Below are the code and all the weights of a small trained network. Each question names an input and a target symbol and asks about switching units off, where a switched-off unit gives its printed mean instead of its output.

import numpy as np


def w(rows, s, z=0):
    codes = np.array(rows[::2]) - 128.0
    scale = np.full(codes.shape[1], s)
    scale[-1] = z or s
    return codes * scale


def norm(h):
    return h / np.sqrt((h * h).mean(-1, keepdims=True) + 1e-5)


def f(y):
    return np.maximum(y, 0)


def softmax(a):
    e = np.exp(a - a.max(-1, keepdims=True))
    return e / e.sum(-1, keepdims=True)


def log_softmax(a):
    a = a - a.max(-1, keepdims=True)
    return a - np.log(np.exp(a).sum(-1, keepdims=True))


def net(x, mask):
    ids = ['ΔΘΠΣΦγεζμξτψ'.index(c) for c in x.split()]
    T = len(ids)
    res = E[ids] + P[:T]
    u = 0
    for l in range(3):
        q, k, v = (norm(res) @ M[l].T for M in (Q, K, V))
        z = softmax(np.where(np.tri(T) > 0, q @ k.T / 2**0.5, -1e9)) @ v
        res = res + np.where(mask[u], z, O[l][:, -1]) @ O[l][:, :-1]
        u += 1
        y = f(norm(res) @ A[l][:, :-1].T + A[l][:, -1])
        res = res + np.where(mask[u : u + 4], y, B[l][:, -1]) @ B[l][:, :-1]
        u += 4
    return log_softmax(norm(res)[-1] @ U[:, :-1].T + U[:, -1])


Q, K, V, O, A, B = {}, {}, {}, {}, {}, {}
E = w([
[101,126,136,108,70],'Δ',
[56,76,127,89,224],'Θ',
[136,123,110,122,105],'Π',
[154,96,114,125,124],'Σ',
[114,77,93,105,137],'Φ',
[96,97,87,80,121],'γ',
[77,127,2,239,187],'ε',
[94,114,99,184,91],'ζ',
[157,111,140,172,106],'μ',
[146,203,222,90,153],'ξ',
[127,149,104,68,90],'τ',
[123,132,114,121,76],'ψ',
],0.018)
P = w([
[121,220,138,162,151],'0',
[228,30,156,254,139],'1',
[203,111,64,89,132],'2',
[174,123,41,19,118],'3',
[174,113,53,45,105],'4',
[180,118,54,39,99],'5',
[183,123,67,46,89],'6',
[192,148,65,65,71],'7',
],0.0062)
Q[0] = w([
[77,174,36,113,185],'L0H0',
[255,184,198,122,153],'L0H0',
],0.0059)
K[0] = w([
[44,99,190,112,89],'L0H0',
[254,121,114,87,62],'L0H0',
],0.0056)
V[0] = w([
[70,165,165,1,55],'L0H0',
[14,163,169,131,160],'L0H0',
],0.0046)
O[0] = w([
[92,160,154,155,98,247],'L0H0',
[161,166,155,250,85,62],'L0H0',
],0.012,0.0011)
A[0] = w([
[180,189,191,128,170,153],'L0N0',
[108,95,106,129,210,148],'L0N1',
[108,159,103,43,101,185],'L0N2',
[152,136,255,109,37,253],'L0N3',
],0.0076,0.0032)
B[0] = w([
[248,137,149,103,109,147],'L0N0',
[97,144,150,95,44,185],'L0N1',
[164,82,160,180,154,254],'L0N2',
[151,101,97,92,170,249],'L0N3',
],0.013,0.0063)
Q[1] = w([
[218,4,96,13,2],'L1H0',
[54,210,206,143,200],'L1H0',
],0.0065)
K[1] = w([
[114,187,202,140,77],'L1H0',
[107,4,131,56,220],'L1H0',
],0.013)
V[1] = w([
[174,200,152,182,2],'L1H0',
[182,132,36,122,111],'L1H0',
],0.0086)
O[1] = w([
[125,250,120,187,67,254],'L1H0',
[127,84,45,221,181,136],'L1H0',
],0.014,0.0084)
A[1] = w([
[125,138,119,116,149,75],'L1N0',
[64,169,161,156,219,255],'L1N1',
[7,122,157,96,147,71],'L1N2',
[153,200,112,104,139,152],'L1N3',
],0.011,0.0041)
B[1] = w([
[217,144,104,162,48,128],'L1N0',
[59,137,95,176,169,177],'L1N1',
[104,102,246,65,175,189],'L1N2',
[91,76,143,154,143,254],'L1N3',
],0.011,0.0045)
Q[2] = w([
[249,119,59,159,44],'L2H0',
[143,158,173,93,126],'L2H0',
],0.012)
K[2] = w([
[110,252,176,178,140],'L2H0',
[157,169,140,43,88],'L2H0',
],0.014)
V[2] = w([
[254,30,117,181,164],'L2H0',
[47,119,100,203,211],'L2H0',
],0.0075)
O[2] = w([
[254,231,108,113,128,5],'L2H0',
[102,166,169,96,254,169],'L2H0',
],0.0079,0.0018)
A[2] = w([
[123,188,228,110,142,178],'L2N0',
[10,156,225,25,220,81],'L2N1',
[126,172,76,227,169,2],'L2N2',
[173,178,164,163,134,9],'L2N3',
],0.012,0.0056)
B[2] = w([
[238,193,219,246,223,207],'L2N0',
[99,71,209,240,178,227],'L2N1',
[62,123,174,46,103,254],'L2N2',
[124,130,41,2,118,155],'L2N3',
],0.012,0.0067)
U = w([
[96,177,186,22,195,37],'Δ',
[113,87,245,165,201,57],'Θ',
[81,144,189,46,133,1],'Π',
[169,102,223,51,62,49],'Σ',
[212,82,67,197,83,95],'Φ',
[172,110,88,162,214,164],'γ',
[67,133,51,145,209,112],'ε',
[95,194,141,182,98,241],'ζ',
[92,26,96,167,92,65],'μ',
[251,204,180,119,207,58],'ξ',
[161,189,66,40,124,150],'τ',
[189,63,96,96,163,254],'ψ',
],0.012,0.0026)

Each question gives the input, a string of symbols that net reads in full, and the target symbol t.
The units are the heads (2 rows each of Q, K, V and O) and the neurons (one row each of A and B). Each row of codes is followed by its name. A weight is (code - 128) times the scale printed after its matrix; where a second scale follows, it is the last column's (O, A, B and U).
mask holds one flag per unit, layer by layer, with each layer's heads first. A switched-off unit (its flag False) gives its mean, the last column of its rows in O or B, instead of its output. The means were averaged over made-up inputs and are rounded, as every weight is.
A unit's drop is (log p(t) with every unit on - log p(t) with that unit switched off) / (log p(t) with every unit on - log p(t) with every unit switched off).
The circuit of an input: a set's keep is (log p(t) with only the set's units on - log p(t) with every unit switched off) / (log p(t) with every unit on - log p(t) with every unit switched off). Starting from the 12 units with the biggest drops (on a tie, the unit counted first), units are removed one at a time, each time the one whose removal leaves the highest keep (on an exact tie, the one counted first), for as long as the keep stays at least 0.8.
circuit, biggest first: the units of the circuit, biggest drop first
unit that matters most: the unit with the biggest drop
k most important neurons: the k neurons with the biggest drops, biggest first
top k neurons in layer l: the k neurons of layer l with the biggest drops, biggest first
input Θ Δ Δ Θ μ Δ γ, target Σ: circuit, biggest first	[L1H0 L2H0 L0N3 L0H0]
input Δ Δ Θ Δ τ, target ζ: unit that matters most	L0H0
input Π ζ Σ Θ ψ Θ Θ Φ, target ξ: circuit, biggest first	[L2H0 L1H0]
input Δ ε Δ Δ Θ Δ γ, target ζ: circuit, biggest first	[L0H0 L1H0]
input γ Δ μ Δ ε Δ Δ Δ, target Θ: circuit, biggest first	[L0N2 L0N3 L2H0]
input Θ τ Δ Δ Δ Θ Δ, target Σ: top 2 neurons in layer 0	[L0N3 L0N1]
input τ μ Φ Θ Σ, target Δ: 3 most important neurons	[L0N3 L2N2 L0N1]
input Φ μ Σ Θ Δ Δ μ, target μ: 2 most important neurons	[L0N1 L0N3]
input Θ Δ Θ Θ ζ ξ Δ, target Σ: top 3 neurons in layer 0	[L0N1 L0N0 L0N3]
input ξ Θ Φ, target Φ: 3 most important neurons	[L0N0 L2N2 L0N3]
input μ ξ Θ ζ Π, target τ: top 3 neurons in layer 2	[L2N1 L2N0 L2N2]
input ξ Δ Δ Δ Δ μ, target Φ: top 2 neurons in layer 2	[L2N2 L2N0]
input ζ τ Σ Φ μ, target Π: 2 most important neurons	[L0N2 L0N3]
input ξ Θ ε ζ Σ ψ, target Φ: unit that matters most	L0N0
input τ ψ Δ, target Δ: 3 most important neurons	[L0N3 L0N1 L1N2]
input μ Δ Δ, target τ: top 2 neurons in layer 2	[L2N0 L2N2]
input ζ Θ μ Θ Θ μ, target Π: 4 most important neurons	[L0N3 L2N2 L0N1 L0N2]
input τ Δ Δ Δ Δ Σ Δ, target Δ: top 2 neurons in layer 0	[L0N3 L0N1]
input Θ Δ ζ Δ Δ Θ ψ, target Σ: top 2 neurons in layer 0	[L0N0 L0N1]
input Φ τ τ μ Θ ζ Σ Δ, target μ: 3 most important neurons	[L0N3 L0N1 L2N0]
input ξ Θ Δ Π, target Φ: most important neuron	[L0N0]
input μ Δ Σ Φ Δ, target τ: 2 most important neurons	[L0N3 L0N0]
input Θ Φ Δ Δ Δ μ μ, target Σ: 2 most important neurons	[L0N3 L0N1]
